Below are the code and all the weights of a small trained network. Each question names an input and a class and asks about switching units off, where a switched-off unit gives its printed mean instead of its output.

import numpy as np


def w(rows, s, z=0):
    codes = np.array(rows[::2]) - 128.0
    scale = np.full(codes.shape[1], s)
    scale[-1] = z or s
    return codes * scale


def f(y):
    return y / 2 * (1 + np.tanh(0.7978845608 * (y + 0.044715 * y**3)))


def log_softmax(a):
    a = a - a.max(-1, keepdims=True)
    return a - np.log(np.exp(a).sum(-1, keepdims=True))


def net(x, mask):
    res = np.array(x, float).reshape(1, 7) / 4 @ E
    y = f(res @ A[0][:, :-1].T + A[0][:, -1])
    res = res + np.where(mask, y, B[0][:, -1]) @ B[0][:, :-1]
    return log_softmax(res[-1] @ U[:, :-1].T + U[:, -1])


A, B = {}, {}
E = w([
[138,139,183,72,135,148,67],'x0',
[117,127,211,33,69,56,79],'x1',
[59,41,101,116,169,66,102],'x2',
[168,112,58,71,143,112,73],'x3',
[157,116,80,220,101,65,119],'x4',
[19,160,100,196,67,105,42],'x5',
[113,215,61,115,253,122,128],'x6',
],0.007)
A[0] = w([
[119,110,110,149,123,148,121,41],'N0',
[126,108,97,170,106,104,142,20],'N1',
[140,99,111,115,168,139,190,103],'N2',
[118,137,132,140,145,177,137,228],'N3',
[29,70,138,65,99,129,93,208],'N4',
[97,131,124,147,187,136,130,2],'N5',
[138,119,125,120,115,124,128,66],'N6',
[110,159,167,176,115,147,36,118],'N7',
[121,115,171,138,123,124,130,106],'N8',
[114,141,253,109,98,104,124,141],'N9',
[133,171,129,39,156,171,106,138],'N10',
[142,164,151,113,107,51,140,194],'N11',
[132,110,123,140,204,205,140,222],'N12',
[130,51,184,134,80,153,130,205],'N13',
[149,169,157,153,95,156,108,225],'N14',
[122,131,135,104,134,126,123,83],'N15',
[170,200,76,137,79,210,181,195],'N16',
[107,137,69,191,103,97,86,174],'N17',
[128,116,125,141,83,99,91,191],'N18',
[131,134,114,100,123,112,137,151],'N19',
],0.016,0.0026)
B[0] = w([
[127,133,116,95,149,111,195,138],'N0',
[167,180,104,86,144,95,101,167],'N1',
[108,130,62,158,113,146,94,191],'N2',
[135,130,70,134,125,131,82,180],'N3',
[79,66,148,134,103,245,114,243],'N4',
[159,106,87,133,106,126,164,166],'N5',
[123,126,130,126,130,125,169,125],'N6',
[74,112,67,120,126,172,157,203],'N7',
[132,105,154,106,113,146,138,155],'N8',
[128,105,253,60,134,146,72,254],'N9',
[181,140,227,120,135,72,71,220],'N10',
[147,97,171,152,117,166,3,175],'N11',
[145,126,46,172,107,112,124,229],'N12',
[216,17,110,195,114,119,151,230],'N13',
[93,101,137,125,134,168,134,190],'N14',
[135,118,146,128,136,121,119,136],'N15',
[4,167,93,100,129,184,83,239],'N16',
[166,221,43,137,138,64,101,225],'N17',
[109,155,76,148,150,127,143,185],'N18',
[189,121,139,140,98,141,60,137],'N19',
],0.018,0.011)
U = w([
[115,229,95,78,172,66,77,158],'0',
[180,134,58,155,130,72,159,32],'1',
[112,154,131,71,152,95,211,4],'2',
[37,102,2,188,84,211,123,205],'3',
[123,99,230,44,115,155,89,189],'4',
],0.0082,0.0021)

Each question gives the input, the list of numbers given to net, and the class t.
The units are the neurons (one row each of A and B). Each row of codes is followed by its name. A weight is (code - 128) times the scale printed after its matrix; where a second scale follows, it is the last column's (A, B and U).
mask holds one flag per neuron, in row order. A switched-off neuron (its flag False) gives its mean, the last column of its row in B, instead of its output. The means were averaged over made-up inputs and are rounded, as every weight is.
A unit's drop is (log p(t) with every unit on - log p(t) with that unit switched off) / (log p(t) with every unit on - log p(t) with every unit switched off).
The circuit of an input: a set's keep is (log p(t) with only the set's units on - log p(t) with every unit switched off) / (log p(t) with every unit on - log p(t) with every unit switched off). Starting from the 12 units with the biggest drops (on a tie, the unit counted first), units are removed one at a time, each time the one whose removal leaves the highest keep (on an exact tie, the one counted first), for as long as the keep stays at least 0.8.
units of the circuit, in order: the units of the circuit, biggest drop first
unit that matters most: the unit with the biggest drop
top k neurons: the k neurons with the biggest drops, biggest first
drop of u: that unit's drop, to one decimal
input [5,1,-7,-5,-3,-6,7], class 0: unit that matters most => N10
input [-5,1,6,-7,3,-5,-3], class 1: top 2 neurons => [N16; N4]
input [6,-1,0,4,4,-6,-4], class 1: units of the circuit, in order => [N4; N16]
input [-2,7,4,7,3,1,7], class 0: top 2 neurons => [N9; N17]
input [4,3,-4,-2,5,-8,8], class 0: top 3 neurons => [N10; N9; N4]
input [-7,-7,7,7,0,-3,-8], class 1: units of the circuit, in order => [N16; N4]
input [0,0,5,1,-7,-1,2], class 4: top 3 neurons => [N10; N16; N7]
input [4,-3,7,3,-3,-6,8], class 1: top 2 neurons => [N10; N12]
input [-7,5,-6,1,-1,8,7], class 0: top 2 neurons => [N4; N17]
input [-7,8,-2,-7,8,1,0], class 4: top 2 neurons => [N11; N9]
input [2,-2,-4,8,1,8,2], class 0: top 2 neurons => [N17; N4]
input [-4,0,7,3,3,7,2], class 0: top 2 neurons => [N17; N1]
input [3,-1,7,5,7,-2,-2], class 1: top 2 neurons => [N16; N9]
input [6,6,2,7,1,4,5], class 4: units of the circuit, in order => [N10]
input [0,4,6,3,-3,-4,6], class 4: top 2 neurons => [N10; N17]
input [-2,3,-5,5,-5,-8,3], class 0: drop of N9 => 0.5
input [-7,3,-2,-8,-3,4,-7], class 4: drop of N9 => 1.2
input [1,-6,3,-7,1,0,-8], class 1: drop of N16 => 0.3
